Below is a small trained network, with its code and all its weights. Each question gives an input and a class and asks what happens when units are switched off, that is, made to give their printed mean instead of their output.

import numpy as np


def w(rows, s, z=0):
    codes = np.array(rows[::2]) - 128.0
    scale = np.full(codes.shape[1], s)
    scale[-1] = z or s
    return codes * scale


def f(y):
    return y / 2 * (1 + np.tanh(0.7978845608 * (y + 0.044715 * y**3)))


def log_softmax(a):
    a = a - a.max(-1, keepdims=True)
    return a - np.log(np.exp(a).sum(-1, keepdims=True))


def net(x, mask):
    res = np.array(x, float).reshape(1, 8) / 4 @ E
    y = f(res @ A[0][:, :-1].T + A[0][:, -1])
    res = res + np.where(mask, y, B[0][:, -1]) @ B[0][:, :-1]
    return log_softmax(res[-1] @ U[:, :-1].T + U[:, -1])


A, B = {}, {}
E = w([
[127,129,128,130,127,131,128,126],'x0',
[86,94,104,242,161,34,77,50],'x1',
[129,127,128,128,126,125,127,130],'x2',
[253,66,152,126,59,95,127,32],'x3',
[130,129,128,129,127,126,126,131],'x4',
[59,193,38,52,34,95,75,75],'x5',
[128,131,126,130,125,126,127,133],'x6',
[203,200,121,152,164,189,2,150],'x7',
],0.0087)
A[0] = w([
[70,80,134,130,100,81,252,125,19],'N1',
[142,130,134,150,118,151,91,138,82],'N2',
[37,164,114,154,201,151,116,197,80],'N3',
[153,166,115,106,125,155,55,137,72],'N4',
[185,155,130,166,170,142,34,157,101],'N5',
[147,115,148,115,115,113,116,108,15],'N6',
[86,134,89,114,66,116,98,124,51],'N7',
[182,146,137,41,122,176,184,163,4],'N8',
[181,84,184,195,234,150,206,159,40],'N9',
[107,100,122,190,177,62,96,78,42],'N10',
[223,109,129,158,74,139,130,106,88],'N11',
[70,169,117,68,47,109,74,85,48],'N12',
[186,102,123,115,111,91,121,86,31],'N13',
[102,137,116,193,132,126,112,106,27],'N14',
],0.017,0.0026)
B[0] = w([
[174,110,183,76,217,135,139,91,241],'N1',
[118,106,124,118,139,134,141,95,155],'N2',
[130,143,188,96,46,64,96,105,241],'N3',
[144,110,140,113,189,138,156,115,192],'N4',
[155,109,151,95,210,133,153,104,227],'N5',
[118,145,127,105,114,114,121,129,142],'N6',
[149,132,73,144,124,106,142,152,188],'N7',
[80,129,161,169,116,204,127,178,215],'N8',
[128,134,5,169,119,105,124,124,255],'N9',
[95,136,158,157,110,220,135,178,212],'N10',
[129,148,172,101,67,73,107,114,197],'N11',
[128,120,45,177,127,118,121,115,226],'N12',
[106,142,156,105,90,75,104,129,176],'N13',
[116,125,136,121,124,174,146,167,168],'N14',
],0.025,0.019)
U = w([
[123,128,51,164,135,88,137,97,102],'0',
[162,83,221,40,236,138,179,60,244],'1',
[85,180,245,49,18,47,86,100,130],'2',
[26,130,224,144,102,254,154,215,42],'3',
],0.0067,0.0011)

Each question gives the input, the list of numbers given to net, and the class t.
The units are the neurons (one row each of A and B). Each row of codes is followed by its name. A weight is (code - 128) times the scale printed after its matrix; where a second scale follows, it is the last column's (A, B and U).
mask holds one flag per neuron, in row order. A switched-off neuron (its flag False) gives its mean, the last column of its row in B, instead of its output. The means were averaged over made-up inputs and are rounded, as every weight is.
A unit's drop is (log p(t) with every unit on - log p(t) with that unit switched off) / (log p(t) with every unit on - log p(t) with every unit switched off).
The circuit of an input: a set's keep is (log p(t) with only the set's units on - log p(t) with every unit switched off) / (log p(t) with every unit on - log p(t) with every unit switched off). Starting from the 12 units with the biggest drops (on a tie, the unit counted first), units are removed one at a time, each time the one whose removal leaves the highest keep (on an exact tie, the one counted first), for as long as the keep stays at least 0.8.
circuit, biggest first: the units of the circuit, biggest drop first
top k neurons: the k neurons with the biggest drops, biggest first
drop of u: that unit's drop, to one decimal
input [6,-7,8,-5,-6,8,7,-3], class 0: top 3 neurons : (N12 N10 N7)
input [-4,2,8,3,1,-6,5,4], class 0: top neuron : (N9)
input [0,4,3,-6,-1,4,6,6], class 1: top 2 neurons : (N5 N4)
input [-3,5,5,-5,-8,-4,6,0], class 2: top 3 neurons : (N3 N8 N12)
input [4,4,-7,-8,6,7,8,8], class 1: top 3 neurons : (N5 N4 N9)
input [-6,-4,4,-3,5,3,-8,-3], class 3: top 2 neurons : (N9 N5)
input [7,8,6,-7,0,1,-4,2], class 3: top 3 neurons : (N10 N14 N11)
input [-8,7,8,3,-3,2,-2,-7], class 1: top 2 neurons : (N1 N8)
input [-6,2,0,-4,2,5,2,7], class 1: top 3 neurons : (N9 N5 N4)
input [3,-6,3,-3,3,7,8,3], class 0: top 2 neurons : (N12 N10)
input [-7,-3,-8,-1,3,0,1,-2], class 3: top 2 neurons : (N5 N3)
input [7,-5,-5,2,-2,4,-4,0], class 3: top 2 neurons : (N9 N8)
input [6,3,2,4,3,-5,-4,-5], class 0: top 4 neurons : (N9 N5 N3 N4)
input [6,-8,7,-3,-5,-7,-7,1], class 3: circuit, biggest first : (N8)
input [-7,2,4,6,7,6,4,-8], class 1: top 2 neurons : (N1 N9)
input [0,-2,-4,0,-4,-8,-8,-8], class 0: drop of N5 : 0.6
input [5,-7,8,-4,-3,8,4,-1], class 0: drop of N7 : 0.1
input [8,-6,-8,8,-2,-5,3,-1], class 2: drop of N11 : 1.5
input [8,-7,-8,5,7,-2,-7,-6], class 3: drop of N8 : 3.7
input [8,5,7,-4,0,3,-5,-8], class 1: circuit, biggest first : (N1)
